Below are the code and all the weights of a small trained network. Each question names an input and a target symbol and asks about switching units off, where a switched-off unit gives its printed mean instead of its output.

import numpy as np


def w(rows, s, z=0):
    codes = np.array(rows[::2]) - 128.0
    scale = np.full(codes.shape[1], s)
    scale[-1] = z or s
    return codes * scale


def norm(h):
    return h / np.sqrt((h * h).mean(-1, keepdims=True) + 1e-5)


def f(y):
    return np.maximum(y, 0)


def softmax(a):
    e = np.exp(a - a.max(-1, keepdims=True))
    return e / e.sum(-1, keepdims=True)


def log_softmax(a):
    a = a - a.max(-1, keepdims=True)
    return a - np.log(np.exp(a).sum(-1, keepdims=True))


def net(x, mask):
    ids = ['αβδεζηθμξπφ'.index(c) for c in x.split()]
    T = len(ids)
    res = E[ids] + P[:T]
    u = 0
    for l in range(2):
        r = norm(res)
        for j in range(2):
            rows = slice(2 * j, 2 * j + 2)
            q, k, v = (r @ M[l][rows].T for M in (Q, K, V))
            z = softmax(np.where(np.tri(T) > 0, q @ k.T / 2**0.5, -1e9)) @ v
            o = O[l][rows]
            res = res + np.where(mask[u + j], z, o[:, -1]) @ o[:, :-1]
        u += 2
        y = f(norm(res) @ A[l][:, :-1].T + A[l][:, -1])
        res = res + np.where(mask[u : u + 4], y, B[l][:, -1]) @ B[l][:, :-1]
        u += 4
    return log_softmax(norm(res)[-1] @ U[:, :-1].T + U[:, -1])


Q, K, V, O, A, B = {}, {}, {}, {}, {}, {}
E = w([
[134,100,111,198],'α',
[94,130,147,96],'β',
[188,228,114,148],'δ',
[255,122,102,140],'ε',
[176,107,138,210],'ζ',
[79,165,141,210],'η',
[126,126,109,229],'θ',
[126,191,209,114],'μ',
[161,129,98,154],'ξ',
[90,133,48,162],'π',
[174,81,71,104],'φ',
],0.021)
P = w([
[2,118,152,69],'0',
[3,107,140,122],'1',
[28,105,128,169],'2',
[40,103,132,147],'3',
[59,85,146,149],'4',
[80,70,151,126],'5',
[84,70,174,150],'6',
[26,175,86,114],'7',
[111,64,178,159],'8',
[109,111,150,172],'9',
[120,97,150,170],'10',
[131,99,165,205],'11',
[149,47,213,200],'12',
],0.0035)
Q[0] = w([
[103,188,22,70],'0.h1',
[1,215,131,172],'0.h1',
[129,86,104,154],'0.h2',
[36,161,136,67],'0.h2',
],0.0086)
K[0] = w([
[82,108,75,130],'0.h1',
[11,70,19,99],'0.h1',
[185,81,1,123],'0.h2',
[106,67,147,113],'0.h2',
],0.0073)
V[0] = w([
[136,93,254,117],'0.h1',
[196,218,90,157],'0.h1',
[181,186,215,173],'0.h2',
[170,189,150,166],'0.h2',
],0.0074)
O[0] = w([
[144,167,98,115,2],'0.h1',
[170,155,103,165,237],'0.h1',
[187,97,168,2,122],'0.h2',
[9,104,94,137,176],'0.h2',
],0.0068,0.0029)
A[0] = w([
[176,68,116,128,250],'0.n1',
[116,151,248,97,6],'0.n2',
[126,78,89,138,208],'0.n3',
[41,149,71,91,230],'0.n4',
],0.016,0.0022)
B[0] = w([
[104,179,89,172,253],'0.n1',
[2,187,9,156,193],'0.n2',
[72,165,91,67,242],'0.n3',
[166,63,176,197,190],'0.n4',
],0.0089,0.0071)
Q[1] = w([
[131,2,116,167],'1.h1',
[50,65,127,124],'1.h1',
[89,200,174,105],'1.h2',
[137,183,72,129],'1.h2',
],0.0096)
K[1] = w([
[116,116,67,89],'1.h1',
[10,116,72,159],'1.h1',
[81,234,162,194],'1.h2',
[106,135,60,112],'1.h2',
],0.013)
V[1] = w([
[187,143,211,120],'1.h1',
[73,171,149,101],'1.h1',
[177,23,225,111],'1.h2',
[130,232,161,254],'1.h2',
],0.0092)
O[1] = w([
[153,35,199,64,68],'1.h1',
[117,176,150,135,131],'1.h1',
[50,89,114,148,7],'1.h2',
[185,75,254,91,192],'1.h2',
],0.0088,0.014)
A[1] = w([
[164,100,110,123,92],'1.n1',
[129,191,172,146,248],'1.n2',
[8,151,86,165,86],'1.n3',
[35,172,190,140,113],'1.n4',
],0.016,0.0014)
B[1] = w([
[208,226,86,36,147],'1.n1',
[54,99,225,91,254],'1.n2',
[220,54,123,85,232],'1.n3',
[83,56,15,2,193],'1.n4',
],0.007,0.0088)
U = w([
[70,194,132,23,41],'α',
[248,104,119,66,66],'β',
[143,130,133,90,34],'δ',
[143,168,49,112,84],'ε',
[188,132,222,44,86],'ζ',
[150,56,120,77,253],'η',
[85,98,194,131,226],'θ',
[108,245,163,96,58],'μ',
[125,135,145,152,147],'ξ',
[170,36,104,198,183],'π',
[144,116,104,214,129],'φ',
],0.013,0.0049)

Each question gives the input, a string of symbols that net reads in full, and the target symbol t.
The units are the heads (2 rows each of Q, K, V and O) and the neurons (one row each of A and B). Each row of codes is followed by its name. A weight is (code - 128) times the scale printed after its matrix; where a second scale follows, it is the last column's (O, A, B and U).
mask holds one flag per unit, layer by layer, with each layer's heads first. A switched-off unit (its flag False) gives its mean, the last column of its rows in O or B, instead of its output. The means were averaged over made-up inputs and are rounded, as every weight is.
A unit's drop is (log p(t) with every unit on - log p(t) with that unit switched off) / (log p(t) with every unit on - log p(t) with every unit switched off).
The circuit of an input: a set's keep is (log p(t) with only the set's units on - log p(t) with every unit switched off) / (log p(t) with every unit on - log p(t) with every unit switched off). Starting from all 12 units, units are removed one at a time, each time the one whose removal leaves the highest keep (on an exact tie, the one counted first), for as long as the keep stays at least 0.8.
circuit, biggest first: the units of the circuit, biggest drop first
unit that matters most: the unit with the biggest drop
k most important neurons: the k neurons with the biggest drops, biggest first
k most important neurons of layer l: the k neurons of layer l with the biggest drops, biggest first
heads that matter: for each layer, one digit per head in row order, 1 if its drop is at least 0.15 and else 0, layers parted by /
drop of u: that unit's drop, to one decimal
input η η ε η α, target η: heads that matter -> 01 / 01
input π β μ η μ φ δ, target ζ: most important neuron of layer 0 -> 0.n3
input ε α ε φ φ π α φ θ ζ α ξ δ, target ζ: 2 most important neurons -> 0.n2, 0.n1
input δ α α, target ε: circuit, biggest first -> 0.n4, 0.n3
input π ε β π φ δ ζ ζ θ θ, target θ: heads that matter -> 01 / 01
input μ ξ α η δ η α η φ, target ε: heads that matter -> 00 / 00
input α β θ θ, target θ: 3 most important neurons -> 0.n2, 1.n2, 0.n1
input φ φ β, target η: 4 most important neurons -> 1.n4, 1.n3, 0.n1, 0.n4
input φ φ β ξ φ η π, target φ: 2 most important neurons of layer 0 -> 0.n4, 0.n2
input δ θ α ξ, target μ: 2 most important neurons of layer 0 -> 0.n2, 0.n3
input α φ π, target φ: 2 most important neurons of layer 0 -> 0.n4, 0.n3
input β ξ θ ζ α, target θ: 2 most important neurons -> 0.n2, 1.n2
input ξ φ β, target η: 3 most important neurons -> 1.n3, 1.n4, 0.n4
input α α θ θ ζ η η, target θ: unit that matters most -> 0.n3
input π φ δ ε η η ζ δ μ, target α: 2 most important neurons -> 0.n2, 0.n4
input β ξ φ β ξ η ε φ μ ξ ζ π, target π: 2 most important neurons of layer 0 -> 0.n4, 0.n1
input α ξ ξ, target μ: 3 most important neurons of layer 0 -> 0.n2, 0.n3, 0.n4
input ξ ζ δ ζ, target ζ: drop of 0.n2 -> 0.4
input θ β ξ η ζ π δ μ ζ δ ζ, target ζ: drop of 0.n4 -> 0.2
input ε ξ η, target θ: drop of 0.n3 -> 0.1
